Below is a small trained network, with its code and all its weights. Each question gives an input and a class and asks what happens when units are switched off, that is, made to give their printed mean instead of their output.

import numpy as np


def w(rows, s, z=0):
    codes = np.array(rows[::2]) - 128.0
    scale = np.full(codes.shape[1], s)
    scale[-1] = z or s
    return codes * scale


def norm(h):
    return h / np.sqrt((h * h).mean(-1, keepdims=True) + 1e-5)


def f(y):
    return np.maximum(y, 0)


def log_softmax(a):
    a = a - a.max(-1, keepdims=True)
    return a - np.log(np.exp(a).sum(-1, keepdims=True))


def net(x, mask):
    res = np.array(x, float).reshape(1, 2) / 4 @ E
    u = 0
    for l in range(4):
        y = f(norm(res) @ A[l][:, :-1].T + A[l][:, -1])
        res = res + np.where(mask[u : u + 5], y, B[l][:, -1]) @ B[l][:, :-1]
        u += 5
    return log_softmax(norm(res)[-1] @ U[:, :-1].T + U[:, -1])


A, B = {}, {}
E = w([
[70,121,119,254,211,200,48,192,197],'x0',
[33,106,188,114,26,93,123,230,100],'x1',
],0.00086)
A[0] = w([
[23,82,232,113,49,29,126,254,39,180],'L0N0',
[212,144,161,38,59,43,188,36,20,99],'L0N1',
[188,16,53,93,200,84,150,54,88,6],'L0N2',
[112,94,146,159,60,14,92,180,11,75],'L0N3',
[112,49,77,212,203,230,8,143,238,217],'L0N4',
],0.00086,0.0023)
B[0] = w([
[157,155,60,92,193,160,187,115,145,221],'L0N0',
[106,172,165,158,141,204,131,98,164,192],'L0N1',
[119,132,115,115,132,134,117,118,181,130],'L0N2',
[95,88,133,156,83,201,109,92,250,144],'L0N3',
[165,176,140,83,68,140,193,51,128,252],'L0N4',
],0.0018,0.0024)
A[1] = w([
[86,123,119,204,178,163,50,162,167,106],'L1N0',
[49,98,162,109,70,106,134,219,116,105],'L1N1',
[146,163,112,125,129,159,175,90,150,157],'L1N2',
[186,39,222,106,208,66,4,109,39,1],'L1N3',
[128,72,132,139,133,90,61,133,94,13],'L1N4',
],0.0033,0.0034)
B[1] = w([
[155,85,182,80,75,156,173,60,161,181],'L1N0',
[177,188,71,190,189,87,96,145,75,182],'L1N1',
[88,103,131,143,126,119,100,173,121,252],'L1N2',
[180,62,214,236,61,212,43,41,214,128],'L1N3',
[92,254,168,203,85,70,120,169,74,128],'L1N4',
],0.0037,0.004)
A[2] = w([
[190,118,65,121,252,137,120,85,141,87],'L2N0',
[88,77,182,127,128,117,87,156,62,2],'L2N1',
[165,120,141,37,30,106,173,85,100,92],'L2N2',
[49,74,133,124,174,137,62,218,137,75],'L2N3',
[205,86,94,107,234,151,121,76,137,77],'L2N4',
],0.0028,0.003)
B[2] = w([
[119,169,105,134,129,72,116,183,69,252],'L2N0',
[96,80,14,127,254,161,66,157,163,137],'L2N1',
[117,92,174,166,108,182,108,74,193,241],'L2N2',
[119,105,82,60,184,154,76,134,152,193],'L2N3',
[121,166,128,151,79,70,132,170,75,234],'L2N4',
],0.0036,0.0021)
A[3] = w([
[92,66,234,121,49,214,153,2,206,98],'L3N0',
[141,199,76,184,156,78,120,205,36,33],'L3N1',
[120,95,135,97,160,136,226,152,148,93],'L3N2',
[147,212,51,191,155,76,141,183,49,83],'L3N3',
[126,88,223,106,91,168,175,62,127,6],'L3N4',
],0.0026,0.0016)
B[3] = w([
[254,70,197,146,63,160,184,27,156,252],'L3N0',
[78,203,142,177,102,48,161,151,46,226],'L3N1',
[154,133,128,141,173,112,75,103,121,131],'L3N2',
[78,208,156,166,86,36,163,164,36,235],'L3N3',
[184,118,137,157,141,179,138,79,175,178],'L3N4',
],0.0036,0.0045)
U = w([
[15,248,138,240,48,7,212,244,6,183],'0',
[250,14,251,209,10,250,243,4,251,148],'1',
[8,10,1,2,255,233,3,249,242,2],'2',
],0.0044,0.0026)

Each question gives the input, the list of numbers given to net, and the class t.
The units are the neurons (one row each of A and B). Each row of codes is followed by its name. A weight is (code - 128) times the scale printed after its matrix; where a second scale follows, it is the last column's (A, B and U).
mask holds one flag per neuron, layer by layer. A switched-off neuron (its flag False) gives its mean, the last column of its row in B, instead of its output. The means were averaged over made-up inputs and are rounded, as every weight is.
A unit's drop is (log p(t) with every unit on - log p(t) with that unit switched off) / (log p(t) with every unit on - log p(t) with every unit switched off).
most important unit: the unit with the biggest drop
k most important neurons: the k neurons with the biggest drops, biggest first
k most important neurons of layer l: the k neurons of layer l with the biggest drops, biggest first
drop of u: that unit's drop, to one decimal
input [3,1], class 2: most important neuron -> (L0N4)
input [4,-3], class 1: 4 most important neurons -> (L0N0; L1N1; L1N2; L2N0)
input [-2,2], class 2: 2 most important neurons -> (L1N0; L0N0)
input [1,-2], class 2: 2 most important neurons -> (L1N2; L1N0)
input [2,-3], class 2: 2 most important neurons of layer 0 -> (L0N0; L0N4)
input [3,-3], class 2: 2 most important neurons of layer 0 -> (L0N4; L0N0)
input [-3,-2], class 2: 2 most important neurons of layer 0 -> (L0N4; L0N1)
input [1,1], class 2: 2 most important neurons -> (L1N0; L3N0)
input [2,-1], class 2: 3 most important neurons of layer 1 -> (L1N2; L1N0; L1N1)
input [-2,-1], class 2: drop of L1N0 -> 0.3
input [3,-2], class 2: drop of L1N1 -> 0.7
input [2,1], class 2: drop of L3N0 -> 0.1
input [8,-2], class 1: drop of L0N4 -> 0.0
input [-8,6], class 1: most important unit -> L2N2
